Below is a small trained network, with its code and all its weights. Each question gives an input and a class and asks what happens when units are switched off, that is, made to give their printed mean instead of their output.

import numpy as np


def w(rows, s, z=0):
    codes = np.array(rows[::2]) - 128.0
    scale = np.full(codes.shape[1], s)
    scale[-1] = z or s
    return codes * scale


def f(y):
    return np.maximum(y, 0)


def log_softmax(a):
    a = a - a.max(-1, keepdims=True)
    return a - np.log(np.exp(a).sum(-1, keepdims=True))


def net(x, mask):
    res = np.array(x, float).reshape(1, 4) / 4 @ E
    y = f(res @ A[0][:, :-1].T + A[0][:, -1])
    res = res + np.where(mask, y, B[0][:, -1]) @ B[0][:, :-1]
    return log_softmax(res[-1] @ U[:, :-1].T + U[:, -1])


A, B = {}, {}
E = w([
[220,254,92,85],'x0',
[200,114,227,102],'x1',
[128,127,129,127],'x2',
[33,233,185,208],'x3',
],0.0083)
A[0] = w([
[137,131,211,105,16],'n0',
[119,115,66,193,216],'n1',
[156,87,190,99,109],'n2',
[149,200,90,55,1],'n3',
[79,140,75,167,135],'n4',
[100,53,155,130,71],'n5',
[138,49,97,72,53],'n6',
[92,22,93,190,87],'n7',
[148,93,102,82,18],'n8',
[120,46,152,217,50],'n9',
[125,106,6,152,84],'n10',
[140,97,93,39,20],'n11',
[93,187,164,186,31],'n12',
[94,115,111,125,47],'n13',
[153,167,208,110,27],'n14',
],0.013,0.0072)
B[0] = w([
[154,51,136,208,154],'n0',
[158,66,186,109,243],'n1',
[180,87,181,210,193],'n2',
[170,190,60,250,192],'n3',
[179,90,189,180,218],'n4',
[195,186,105,170,202],'n5',
[32,80,116,108,214],'n6',
[161,213,86,131,254],'n7',
[72,57,55,170,162],'n8',
[144,202,73,131,210],'n9',
[198,71,186,183,212],'n10',
[56,124,68,145,180],'n11',
[48,39,42,124,208],'n12',
[156,118,115,154,141],'n13',
[134,73,107,209,169],'n14',
],0.011,0.0077)
U = w([
[192,255,45,177,39],'0',
[3,53,39,109,103],'1',
[172,121,170,116,249],'2',
[220,53,226,163,9],'3',
[162,154,216,2,197],'4',
],0.0089,0.012)

Each question gives the input, the list of numbers given to net, and the class t.
The units are the neurons (one row each of A and B). Each row of codes is followed by its name. A weight is (code - 128) times the scale printed after its matrix; where a second scale follows, it is the last column's (A, B and U).
mask holds one flag per neuron, in row order. A switched-off neuron (its flag False) gives its mean, the last column of its row in B, instead of its output. The means were averaged over made-up inputs and are rounded, as every weight is.
A unit's drop is (log p(t) with every unit on - log p(t) with that unit switched off) / (log p(t) with every unit on - log p(t) with every unit switched off).
The circuit of an input: a set's keep is (log p(t) with only the set's units on - log p(t) with every unit switched off) / (log p(t) with every unit on - log p(t) with every unit switched off). Starting from the 12 units with the biggest drops (on a tie, the unit counted first), units are removed one at a time, each time the one whose removal leaves the highest keep (on an exact tie, the one counted first), for as long as the keep stays at least 0.8.
units of the circuit, in order: the units of the circuit, biggest drop first
top k neurons: the k neurons with the biggest drops, biggest first
drop of u: that unit's drop, to one decimal
input [6,-8,3,-8], class 1: units of the circuit, in order => [n6]
input [-8,4,3,-5], class 0: units of the circuit, in order => [n7, n9]
input [-2,-7,6,2], class 3: units of the circuit, in order => [n4, n10]
input [-5,-3,-4,4], class 0: top 3 neurons => [n7, n9, n6]
input [-5,0,0,-4], class 0: units of the circuit, in order => [n7, n5]
input [7,4,-7,-5], class 0: top 2 neurons => [n3, n1]
input [0,-1,1,-4], class 1: units of the circuit, in order => [n4, n6]
input [7,-1,4,-8], class 1: units of the circuit, in order => [n6, n11]
input [5,-6,7,2], class 2: units of the circuit, in order => [n7, n1]
input [4,-7,7,6], class 2: units of the circuit, in order => [n4, n1]
input [7,8,-3,6], class 3: top 2 neurons => [n7, n0]
input [-7,-8,-2,7], class 3: top 2 neurons => [n4, n1]
input [8,8,-5,-3], class 0: top 4 neurons => [n3, n1, n10, n4]
input [-2,-8,1,7], class 3: units of the circuit, in order => [n4]
input [-7,-5,1,6], class 0: top 2 neurons => [n7, n9]
input [-1,-6,4,2], class 3: units of the circuit, in order => [n4, n1]
input [-6,-7,8,-5], class 2: top 3 neurons => [n1, n10, n7]
input [-8,6,-2,6], class 0: top 2 neurons => [n9, n5]
input [-6,-3,-1,5], class 0: top 2 neurons => [n7, n9]
input [-8,-3,4,-3], class 0: units of the circuit, in order => [n7]
input [-6,-1,-1,-3], class 0: drop of n7 => 0.4
input [3,4,4,-5], class 1: drop of n11 => 0.3
input [7,-8,-2,-2], class 3: drop of n1 => 0.3
input [4,5,-4,5], class 1: drop of n12 => 0.4
